Below is a small trained network, with its code and all its weights. Each question gives an input and a class and asks what happens when units are switched off, that is, made to give their printed mean instead of their output.

import numpy as np


def w(rows, s, z=0):
    codes = np.array(rows[::2]) - 128.0
    scale = np.full(codes.shape[1], s)
    scale[-1] = z or s
    return codes * scale


def f(y):
    return y / 2 * (1 + np.tanh(0.7978845608 * (y + 0.044715 * y**3)))


def log_softmax(a):
    a = a - a.max(-1, keepdims=True)
    return a - np.log(np.exp(a).sum(-1, keepdims=True))


def net(x, mask):
    res = np.array(x, float).reshape(1, 4) / 4 @ E
    y = f(res @ A[0][:, :-1].T + A[0][:, -1])
    res = res + np.where(mask, y, B[0][:, -1]) @ B[0][:, :-1]
    return log_softmax(res[-1] @ U[:, :-1].T + U[:, -1])


A, B = {}, {}
E = w([
[117,30,231,60,5,179,144,157,146],'x0',
[124,148,107,142,241,251,189,194,16],'x1',
[253,38,206,127,96,79,85,80,169],'x2',
[52,145,216,234,110,75,238,18,151],'x3',
],0.005)
A[0] = w([
[191,165,60,118,182,148,68,150,88,200],'neuron 0',
[78,134,132,110,109,193,145,193,88,225],'neuron 1',
[46,201,57,196,164,112,173,103,121,194],'neuron 2',
[138,111,155,142,47,38,99,47,224,234],'neuron 3',
[46,211,36,49,111,136,99,169,175,243],'neuron 4',
[174,138,15,75,149,146,33,193,103,178],'neuron 5',
[117,147,66,63,143,138,71,167,135,180],'neuron 6',
[175,163,56,56,175,130,39,209,109,176],'neuron 7',
[93,138,176,135,163,200,181,134,45,251],'neuron 8',
[27,236,93,181,189,125,171,136,113,158],'neuron 9',
[134,114,180,120,35,80,121,72,192,240],'neuron 10',
[132,77,152,98,73,55,114,43,221,214],'neuron 11',
[53,130,177,96,116,203,180,207,86,168],'neuron 12',
[141,24,232,110,30,106,122,95,215,150],'neuron 13',
[16,253,48,185,172,93,149,70,152,219],'neuron 14',
[205,165,97,242,238,70,162,74,117,163],'neuron 15',
[48,129,128,83,68,218,189,183,49,197],'neuron 16',
],0.0058,0.0027)
B[0] = w([
[157,103,81,88,149,106,168,122,145,199],'neuron 0',
[156,97,93,89,166,134,187,94,150,189],'neuron 1',
[69,200,121,190,141,97,113,200,80,205],'neuron 2',
[161,118,221,116,32,225,38,147,116,253],'neuron 3',
[137,109,72,112,128,45,124,198,138,206],'neuron 4',
[202,45,83,60,89,117,116,148,162,225],'neuron 5',
[158,89,101,100,133,105,140,164,142,181],'neuron 6',
[216,45,101,60,104,133,145,132,182,221],'neuron 7',
[132,114,79,120,197,128,174,96,138,204],'neuron 8',
[64,189,82,178,149,77,118,184,103,211],'neuron 9',
[161,108,187,120,54,134,29,205,125,233],'neuron 10',
[128,135,169,132,76,166,48,159,121,237],'neuron 11',
[167,100,74,99,199,155,220,64,147,190],'neuron 12',
[173,106,157,86,1,64,8,244,134,254],'neuron 13',
[72,190,154,168,117,80,80,185,122,232],'neuron 14',
[84,188,142,177,191,153,202,81,110,197],'neuron 15',
[118,93,74,104,183,124,193,74,155,207],'neuron 16',
],0.0066,0.0064)
U = w([
[146,128,154,130,176,203,170,2,126,62],'0',
[182,54,91,55,123,129,129,133,169,250],'1',
[122,170,202,144,58,125,54,176,118,107],'2',
[75,209,84,170,200,98,168,115,99,81],'3',
],0.0076,0.0012)

Each question gives the input, the list of numbers given to net, and the class t.
The units are the neurons (one row each of A and B). Each row of codes is followed by its name. A weight is (code - 128) times the scale printed after its matrix; where a second scale follows, it is the last column's (A, B and U).
mask holds one flag per neuron, in row order. A switched-off neuron (its flag False) gives its mean, the last column of its row in B, instead of its output. The means were averaged over made-up inputs and are rounded, as every weight is.
A unit's drop is (log p(t) with every unit on - log p(t) with that unit switched off) / (log p(t) with every unit on - log p(t) with every unit switched off).
The circuit of an input: a set's keep is (log p(t) with only the set's units on - log p(t) with every unit switched off) / (log p(t) with every unit on - log p(t) with every unit switched off). Starting from the 12 units with the biggest drops (on a tie, the unit counted first), units are removed one at a time, each time the one whose removal leaves the highest keep (on an exact tie, the one counted first), for as long as the keep stays at least 0.8.
units of the circuit, in order: the units of the circuit, biggest drop first
top k neurons: the k neurons with the biggest drops, biggest first
drop when u is switched off: that unit's drop, to one decimal
input [-1,-8,3,-6], class 2: units of the circuit, in order => (neuron 3; neuron 11)
input [-6,6,6,-1], class 0: units of the circuit, in order => (neuron 13; neuron 15)
input [-7,-4,-2,2], class 3: units of the circuit, in order => (neuron 13; neuron 15)
input [-5,7,3,-1], class 0: units of the circuit, in order => (neuron 13)
input [-4,8,-8,-7], class 1: top 2 neurons => (neuron 7; neuron 5)
input [-3,1,1,7], class 3: top 2 neurons => (neuron 13; neuron 15)
input [-3,-2,-5,-3], class 3: top 3 neurons => (neuron 13; neuron 3; neuron 10)
input [-2,4,8,3], class 0: drop when neuron 15 is switched off => 0.2
input [5,5,-4,1], class 0: drop when neuron 13 is switched off => 0.1
input [3,3,8,0], class 2: drop when neuron 7 is switched off => 0.1
input [8,2,8,-5], class 2: drop when neuron 14 is switched off => -0.1
